Below are the code and all the weights of a small trained network. Each question names an input and a target symbol and asks about switching units off, where a switched-off unit gives its printed mean instead of its output.

import numpy as np


def w(rows, s, z=0):
    codes = np.array(rows[::2]) - 128.0
    scale = np.full(codes.shape[1], s)
    scale[-1] = z or s
    return codes * scale


def f(y):
    return y / 2 * (1 + np.tanh(0.7978845608 * (y + 0.044715 * y**3)))


def softmax(a):
    e = np.exp(a - a.max(-1, keepdims=True))
    return e / e.sum(-1, keepdims=True)


def log_softmax(a):
    a = a - a.max(-1, keepdims=True)
    return a - np.log(np.exp(a).sum(-1, keepdims=True))


def net(x, mask):
    ids = ['ΓΔΘΛΞΠΨΩαβεζημστ'.index(c) for c in x.split()]
    T = len(ids)
    res = E[ids] + P[:T]
    q, k, v = (res @ M[0].T for M in (Q, K, V))
    z = softmax(np.where(np.tri(T) > 0, q @ k.T / 2**0.5, -1e9)) @ v
    res = res + np.where(mask[0], z, O[0][:, -1]) @ O[0][:, :-1]
    y = f(res @ A[0][:, :-1].T + A[0][:, -1])
    res = res + np.where(mask[1:9], y, B[0][:, -1]) @ B[0][:, :-1]
    return log_softmax(res[-1] @ U[:, :-1].T + U[:, -1])


Q, K, V, O, A, B = {}, {}, {}, {}, {}, {}
E = w([
[100,188,118,197,108,142],'Γ',
[139,106,92,140,101,127],'Δ',
[166,74,129,124,88,136],'Θ',
[88,83,113,5,99,139],'Λ',
[121,132,118,135,119,138],'Ξ',
[152,110,123,206,88,126],'Π',
[131,118,110,105,138,133],'Ψ',
[131,118,112,139,138,126],'Ω',
[139,119,71,175,85,115],'α',
[105,117,104,54,140,138],'β',
[127,80,61,202,48,94],'ε',
[155,49,73,53,77,119],'ζ',
[92,128,95,176,177,126],'η',
[49,142,37,134,150,119],'μ',
[166,119,97,232,152,124],'σ',
[120,77,75,97,166,118],'τ',
],0.018)
P = w([
[104,143,196,120,98,252],'0',
[64,125,139,145,106,110],'1',
[122,140,127,126,107,212],'2',
[79,130,124,138,114,87],'3',
[128,135,110,131,120,204],'4',
[106,122,131,134,137,76],'5',
[137,130,96,137,126,193],'6',
[118,114,127,135,153,77],'7',
[141,122,84,140,135,190],'8',
[129,113,107,134,156,71],'9',
[147,118,63,140,143,180],'10',
[149,109,108,134,168,66],'11',
],0.024)
Q[0] = w([
[172,143,183,133,175,160],'head 0',
[144,142,140,117,137,8],'head 0',
],0.018)
K[0] = w([
[132,169,154,98,66,102],'head 0',
[175,101,7,141,188,76],'head 0',
],0.016)
V[0] = w([
[163,170,164,224,101,124],'head 0',
[94,248,122,129,204,132],'head 0',
],0.016)
O[0] = w([
[146,209,128,139,209,146,94],'head 0',
[113,60,139,146,250,189,3],'head 0',
],0.02,0.0036)
A[0] = w([
[123,174,144,113,103,59,2],'neuron 0',
[144,130,172,157,151,171,181],'neuron 1',
[73,83,133,143,91,102,100],'neuron 2',
[182,117,255,67,122,140,132],'neuron 3',
[61,117,169,128,114,34,88],'neuron 4',
[179,139,174,95,135,134,122],'neuron 5',
[107,154,88,229,95,156,158],'neuron 6',
[102,72,158,148,211,104,145],'neuron 7',
],0.012,0.0087)
B[0] = w([
[122,51,195,65,223,146,196],'neuron 0',
[147,80,109,119,102,101,182],'neuron 1',
[180,146,220,227,186,84,250],'neuron 2',
[124,137,43,129,162,83,135],'neuron 3',
[243,135,7,133,124,205,220],'neuron 4',
[154,109,81,233,183,70,132],'neuron 5',
[126,116,127,89,138,129,236],'neuron 6',
[128,180,181,147,62,138,201],'neuron 7',
],0.012,0.016)
U = w([
[165,143,142,141,165,172,15],'Γ',
[140,184,59,118,2,106,176],'Δ',
[131,132,98,85,79,26,190],'Θ',
[168,166,81,178,78,85,89],'Λ',
[121,90,62,127,147,144,152],'Ξ',
[159,239,122,149,128,39,97],'Π',
[124,98,57,126,95,116,209],'Ψ',
[121,96,63,129,135,131,162],'Ω',
[169,206,82,125,38,151,96],'α',
[113,80,174,156,182,57,136],'β',
[148,143,162,97,164,52,130],'ε',
[179,120,135,100,114,117,82],'ζ',
[148,119,120,130,129,168,96],'η',
[139,97,99,134,75,182,116],'μ',
[149,88,88,111,234,113,84],'σ',
[84,127,109,134,30,28,253],'τ',
],0.0083,0.011)

Each question gives the input, a string of symbols that net reads in full, and the target symbol t.
The units are the heads (2 rows each of Q, K, V and O) and the neurons (one row each of A and B). Each row of codes is followed by its name. A weight is (code - 128) times the scale printed after its matrix; where a second scale follows, it is the last column's (O, A, B and U).
mask holds one flag per unit, heads first, then neurons. A switched-off unit (its flag False) gives its mean, the last column of its rows in O or B, instead of its output. The means were averaged over made-up inputs and are rounded, as every weight is.
A unit's drop is (log p(t) with every unit on - log p(t) with that unit switched off) / (log p(t) with every unit on - log p(t) with every unit switched off).
The circuit of an input: a set's keep is (log p(t) with only the set's units on - log p(t) with every unit switched off) / (log p(t) with every unit on - log p(t) with every unit switched off). Starting from all 9 units, units are removed one at a time, each time the one whose removal leaves the highest keep (on an exact tie, the one counted first), for as long as the keep stays at least 0.8.
units of the circuit, in order: the units of the circuit, biggest drop first
most important unit: the unit with the biggest drop
top k neurons: the k neurons with the biggest drops, biggest first
input β ζ ε σ β μ Γ σ τ Ξ Π ζ, target ζ: units of the circuit, in order	[neuron 4; neuron 0; head 0; neuron 2]
input Ψ Θ η τ β Λ, target Λ: units of the circuit, in order	[neuron 4; neuron 2; head 0]
input σ τ β Γ μ Δ Π ζ Θ Π μ, target σ: units of the circuit, in order	[head 0]
input Λ σ Ψ τ Ω ζ β ζ Ξ Π, target ζ: units of the circuit, in order	[neuron 0; neuron 4; head 0]
input μ τ Θ τ ζ σ Γ, target μ: units of the circuit, in order	[head 0; neuron 7; neuron 2]
input Ω Π τ Δ τ α, target Λ: units of the circuit, in order	[neuron 4; neuron 2; head 0]
input α τ Δ Ψ ζ Δ Π Λ σ Ψ, target Π: units of the circuit, in order	[head 0; neuron 0]
input σ η Π Δ Γ τ σ Γ Π τ ε Ω, target Λ: units of the circuit, in order	[neuron 4; head 0; neuron 2]
input ζ τ β Λ Θ Ω σ Ω μ, target ζ: top 2 neurons	[neuron 0; neuron 4]
input τ τ Ξ Θ Π, target τ: units of the circuit, in order	[neuron 4; head 0]
input ε Δ μ Θ Θ Π τ, target ε: units of the circuit, in order	[neuron 0; head 0]
input Ω Ξ Γ σ, target Π: units of the circuit, in order	[head 0; neuron 0]
input Π Θ τ Γ ε β ε Ω τ Π μ β, target β: top 2 neurons	[neuron 2; neuron 4]
input Π ζ Π Γ μ τ, target Λ: most important unit	neuron 4
input σ ε α α τ, target σ: top 3 neurons	[neuron 2; neuron 1; neuron 5]
input μ μ τ Γ τ ε Ψ Δ Ψ β Π, target μ: top 3 neurons	[neuron 7; neuron 2; neuron 0]
input Π σ σ Δ, target Π: top 2 neurons	[neuron 0; neuron 4]
input Λ τ ζ ε Π Θ Δ β Π σ ε Π, target Π: top 3 neurons	[neuron 4; neuron 0; neuron 1]
input σ α Δ Δ Λ, target σ: top 3 neurons	[neuron 7; neuron 5; neuron 2]
input ε Θ σ ε Γ Λ Λ α Γ, target ε: top 3 neurons	[neuron 0; neuron 4; neuron 6]
input Π α β Λ Θ, target Π: top 2 neurons	[neuron 4; neuron 5]
